Each row is followed by its class.
[ 18   4 -23  -3  -8  20  19  -8  -7   6  10   4  15  21  18   3  -8  24
  11  -2 -14 -10  34  16   4  73   7   8  27 -10   0   3 -12  -2  12  12
  15 -13  -1   6   1  -9  -3 -29 -31   0  14]	k_212
[ -3   6 -30  11   4  -8 -20   6 -13   1  22  -8  -6 -10 -14  14  13  35
   8 -15  27  -4  26  12 -29 -19 -26  -9  -2  -2  12 -48 -25 -17  21  17
 -13  -8  19 -51 -24 -35  16 -14   4   2  17]	k_751
[ 10  30 -13   6 -17   8   2  -4 -20  22  11 -16 -11  -4  -7   7   5  -1
  -4  -3   1  -1  21  19 -31  -8  -6 -13 -13  -1  15 -25  -1 -18   5   8
  -5  -2 -15 -17 -13 -37   1 -11  -2   6   6]	k_751
[ 35 -44 -57 -15 -12  30  34  -1  -4   7 -14  18   6 -18  20 -12 -33  41
   9  -6   0 -39  15 -10  37  82   1  28   0 -24 -14 -12 -50   3  -8 -13
  -5  10  35 -52   0  -7  19  12 -10   0  64]	k_212
[ 19   0 -33 -14 -17  21  44 -23 -19   5  16   6   1   5  26  -5   5  -6
 -10   3 -22  -7  26  34   7  75  14   3  19   2   3  36 -16  -3  24  14
  17  -3  -2   4   7   9 -22 -12 -12  13  11]	k_212
[ -5   7   5  10 -30   4 -10   0   2   6   1 -18  -1 -12   3   7  18   2
 -11  -5  11  17   9   3 -22 -18   1  -7 -23   5  10 -30 -19  -5   4  28
   2  -2  -6 -40   3 -16  11 -14  19   4   6]	k_751
[  6  -4  -9   3 -23  -1   9 -21 -14  16   1  -1  -1 -27   1  15  21  -2
 -15  -1  11   0  22  17 -22  16  -4   3  -8  -4  20  -2 -30   5   4  28
   1   7   6 -24 -16 -14   3  -4  16 -20   4]	k_751
[-17  -2   0  -5 -12  14  22  -8   2  20  10   6   0 -14  23  -1 -11   7
 -10 -13   2   5   7  -2   2  28   7   4 -13  -9  24   5 -18   0  -8  -6
  -3  -4   5  13   1  -3   8   1  -3   2  12]	k_212
[ 11 -13  -1   5  -1  13  36 -20 -18   4  11   3 -11  22  12   2   7  -5
  10   5 -17 -12  23  35  -5  48  21   4  28 -15  -3  23 -17   3  14  11
  18   5  -6  -9   8  -8 -10 -19  -5   6  12]	k_212
[ 12   9 -61 -13 -30  22  30 -18  -9   3  10  -4   8   1   9   1 -38  -6
 -24  21 -16  -3  25  36 -11  53  20   3   3  -5  -7  20 -22  -3   3  12
   8   5  -1 -25   3  -1   1 -14  -3 -14  18]	k_212
[ -4  19 -40  -3 -16  13  -3  -7 -15  10  13 -17   5  -3  -7  13   9   9
  -7  -6  -1  -5  26  45 -26  19 -10  -1   8  -7   0 -28 -25  -9  12  22
   3 -12  22 -30  -7 -24  18 -25 -28  -7   9]	k_751
[ 21  19 -49 -17 -24  16  23  -7  -6  19  15  -4  -3   2   4   0   2  -1
   0   6  -9  -7  36  30 -12  22  17  11   2  -3  -6   0 -30  -7   1  13
   8  -4 -13  14   7  -5  -6  -1 -22  11  10]	k_212
